Here is a tiny trained network, its code and every weight. The questions are about switching its units off for an input and a class, where a switched-off unit gives its printed mean instead of its output.

import numpy as np


def w(rows, s, z=0):
    codes = np.array(rows[::2]) - 128.0
    scale = np.full(codes.shape[1], s)
    scale[-1] = z or s
    return codes * scale


def norm(h):
    return h / np.sqrt((h * h).mean(-1, keepdims=True) + 1e-5)


def f(y):
    return y / 2 * (1 + np.tanh(0.7978845608 * (y + 0.044715 * y**3)))


def log_softmax(a):
    a = a - a.max(-1, keepdims=True)
    return a - np.log(np.exp(a).sum(-1, keepdims=True))


def net(x, mask):
    res = np.array(x, float).reshape(1, 4) / 4 @ E
    u = 0
    for l in range(3):
        y = f(norm(res) @ A[l][:, :-1].T + A[l][:, -1])
        res = res + np.where(mask[u : u + 10], y, B[l][:, -1]) @ B[l][:, :-1]
        u += 10
    return log_softmax(norm(res)[-1] @ U[:, :-1].T + U[:, -1])


A, B = {}, {}
E = w([
[78,74,131,115,198,89,88,154,222,73,38],'x0',
[130,136,122,141,136,145,140,128,133,122,122],'x1',
[67,147,22,37,98,122,212,149,132,136,159],'x2',
[122,104,119,136,209,50,158,79,101,2,211],'x3',
],0.0077)
A[0] = w([
[99,67,100,127,141,141,109,166,175,143,35,67],'L0N1',
[92,85,98,93,144,176,91,83,150,137,161,50],'L0N2',
[141,136,135,88,147,98,183,152,106,118,151,76],'L0N3',
[170,85,192,214,171,127,52,73,157,125,66,127],'L0N4',
[146,67,116,114,187,72,157,106,134,3,110,3],'L0N5',
[159,93,214,149,146,117,131,97,122,70,167,65],'L0N6',
[202,198,181,221,82,161,120,93,97,151,149,104],'L0N7',
[141,149,124,82,39,166,200,70,71,75,139,80],'L0N8',
[74,193,155,51,109,121,175,139,135,152,105,40],'L0N9',
[184,139,107,163,152,76,180,48,85,31,215,59],'L0N10',
],0.007,0.004)
B[0] = w([
[240,123,53,201,188,79,80,86,239,163,249,180],'L0N1',
[113,117,171,149,166,152,229,179,150,169,185,120],'L0N2',
[212,49,83,80,121,140,131,93,161,61,144,146],'L0N3',
[155,52,137,163,21,122,244,196,83,112,143,243],'L0N4',
[69,200,179,86,116,213,129,203,23,88,80,232],'L0N5',
[99,173,168,235,252,209,114,50,108,174,187,186],'L0N6',
[155,216,157,69,107,60,126,89,80,164,108,212],'L0N7',
[124,81,98,178,91,173,114,173,60,104,133,176],'L0N8',
[54,89,136,181,69,113,162,110,194,139,110,149],'L0N9',
[165,38,67,167,149,70,57,80,217,253,142,255],'L0N10',
],0.0054,0.0078)
A[1] = w([
[32,95,187,95,197,151,178,157,76,7,112,98],'L1N1',
[170,188,210,136,162,121,28,73,78,143,106,101],'L1N2',
[167,97,116,158,62,150,171,232,179,103,110,242],'L1N3',
[42,153,116,32,180,148,122,125,221,90,99,90],'L1N4',
[151,132,147,119,142,20,110,83,177,91,160,81],'L1N5',
[58,185,104,3,142,170,134,130,67,64,107,91],'L1N6',
[76,112,26,122,40,174,106,172,168,162,163,2],'L1N7',
[118,131,28,16,202,99,84,88,167,98,133,36],'L1N8',
[140,198,155,67,14,165,174,131,60,124,74,69],'L1N9',
[164,107,171,179,157,194,51,159,149,90,1,95],'L1N10',
],0.0068,0.0013)
B[1] = w([
[97,80,141,41,185,138,149,203,35,84,24,253],'L1N1',
[170,176,117,180,144,55,112,152,104,105,31,216],'L1N2',
[143,129,191,87,68,16,41,51,127,87,200,227],'L1N3',
[207,214,148,104,254,72,104,241,239,219,95,213],'L1N4',
[80,182,180,130,136,155,157,76,138,135,155,161],'L1N5',
[224,160,215,20,205,210,120,24,137,89,141,186],'L1N6',
[66,122,152,218,147,176,186,112,132,56,135,236],'L1N7',
[192,174,105,60,66,199,197,186,135,145,141,242],'L1N8',
[31,189,211,79,115,142,63,149,137,98,136,222],'L1N9',
[112,21,112,95,118,24,181,85,125,60,165,195],'L1N10',
],0.0065,0.0052)
A[2] = w([
[191,184,167,134,135,114,42,64,74,196,72,50],'L2N1',
[198,83,122,185,98,130,198,116,34,89,168,2],'L2N2',
[111,146,143,215,126,119,136,85,125,147,119,63],'L2N3',
[65,113,17,87,136,182,198,143,157,106,95,62],'L2N4',
[22,110,42,81,55,253,129,113,66,137,234,67],'L2N5',
[236,84,92,157,87,75,203,88,104,124,147,141],'L2N6',
[64,112,135,141,111,105,104,163,20,55,43,61],'L2N7',
[99,193,33,77,142,109,141,233,248,173,73,110],'L2N8',
[165,39,56,77,155,143,210,160,56,116,159,152],'L2N9',
[90,234,193,127,79,202,124,109,143,114,127,120],'L2N10',
],0.0074,0.0027)
B[2] = w([
[140,185,88,133,186,80,126,130,149,149,147,238],'L2N1',
[128,168,60,114,148,159,116,133,173,172,92,219],'L2N2',
[120,140,114,51,175,120,83,85,87,128,112,167],'L2N3',
[215,132,74,121,110,53,17,147,134,167,197,192],'L2N4',
[44,2,134,71,128,216,154,76,175,114,143,243],'L2N5',
[158,34,89,57,145,175,124,135,147,139,138,244],'L2N6',
[11,178,120,237,77,97,160,141,161,87,84,221],'L2N7',
[146,217,103,224,91,172,153,95,123,102,173,242],'L2N8',
[119,119,124,116,103,172,170,187,88,187,14,253],'L2N9',
[98,136,221,144,144,115,120,140,130,47,133,213],'L2N10',
],0.0086,0.0053)
U = w([
[108,255,203,146,88,40,78,143,79,131,103,231],'0',
[218,24,152,98,63,61,78,82,187,100,175,246],'1',
[208,143,79,165,217,105,75,21,79,210,152,124],'2',
[31,74,142,175,168,86,176,158,64,74,30,6],'3',
[12,116,205,94,91,208,132,47,136,41,181,109],'4',
[147,209,66,244,79,149,157,117,221,116,213,119],'5',
[108,30,42,55,103,212,170,116,130,184,141,70],'6',
[199,209,96,43,190,178,166,194,104,103,101,120],'7',
],0.016,0.0012)

Each question gives the input, the list of numbers given to net, and the class t.
The units are the neurons (one row each of A and B). Each row of codes is followed by its name. A weight is (code - 128) times the scale printed after its matrix; where a second scale follows, it is the last column's (A, B and U).
mask holds one flag per neuron, layer by layer. A switched-off neuron (its flag False) gives its mean, the last column of its row in B, instead of its output. The means were averaged over made-up inputs and are rounded, as every weight is.
A unit's drop is (log p(t) with every unit on - log p(t) with that unit switched off) / (log p(t) with every unit on - log p(t) with every unit switched off).
The circuit of an input: a set's keep is (log p(t) with only the set's units on - log p(t) with every unit switched off) / (log p(t) with every unit on - log p(t) with every unit switched off). Starting from the 12 units with the biggest drops (on a tie, the unit counted first), units are removed one at a time, each time the one whose removal leaves the highest keep (on an exact tie, the one counted first), for as long as the keep stays at least 0.8.
circuit, biggest first: the units of the circuit, biggest drop first
most important unit: the unit with the biggest drop
top k neurons in layer l: the k neurons of layer l with the biggest drops, biggest first
drop of u: that unit's drop, to one decimal
input [1,7,0,-8], class 1: most important unit -> L1N4
input [1,4,-3,-1], class 1: circuit, biggest first -> (L0N4, L1N3)
input [0,5,-1,7], class 2: top 2 neurons in layer 0 -> (L0N10, L0N6)
input [1,-5,5,1], class 7: top 2 neurons in layer 0 -> (L0N4, L0N10)
input [2,-8,1,-7], class 5: top 2 neurons in layer 0 -> (L0N4, L0N8)
input [1,3,-4,-8], class 1: top 2 neurons in layer 0 -> (L0N5, L0N1)
input [-8,-1,0,-5], class 0: top 2 neurons in layer 2 -> (L2N1, L2N6)
input [0,8,3,-4], class 4: top 2 neurons in layer 1 -> (L1N7, L1N3)
input [-2,0,5,0], class 4: top 2 neurons in layer 0 -> (L0N10, L0N1)
input [4,-1,1,4], class 7: top 2 neurons in layer 0 -> (L0N5, L0N4)
input [-7,-4,-4,0], class 0: top 3 neurons in layer 0 -> (L0N7, L0N1, L0N10)
input [-6,5,0,0], class 0: top 3 neurons in layer 0 -> (L0N7, L0N4, L0N1)
input [3,8,1,4], class 7: top 2 neurons in layer 1 -> (L1N4, L1N6)
input [-8,6,-1,1], class 2: most important unit -> L0N5
input [-8,-4,1,6], class 6: top 2 neurons in layer 1 -> (L1N4, L1N3)
input [-2,-5,-2,8], class 2: drop of L0N10 -> 5.1
input [3,-2,8,0], class 5: drop of L1N4 -> 0.3
input [5,-1,8,2], class 7: drop of L0N10 -> 0.7
input [1,-3,2,3], class 7: top 2 neurons in layer 0 -> (L0N5, L0N4)
input [1,3,-5,-8], class 1: circuit, biggest first -> (L1N10)
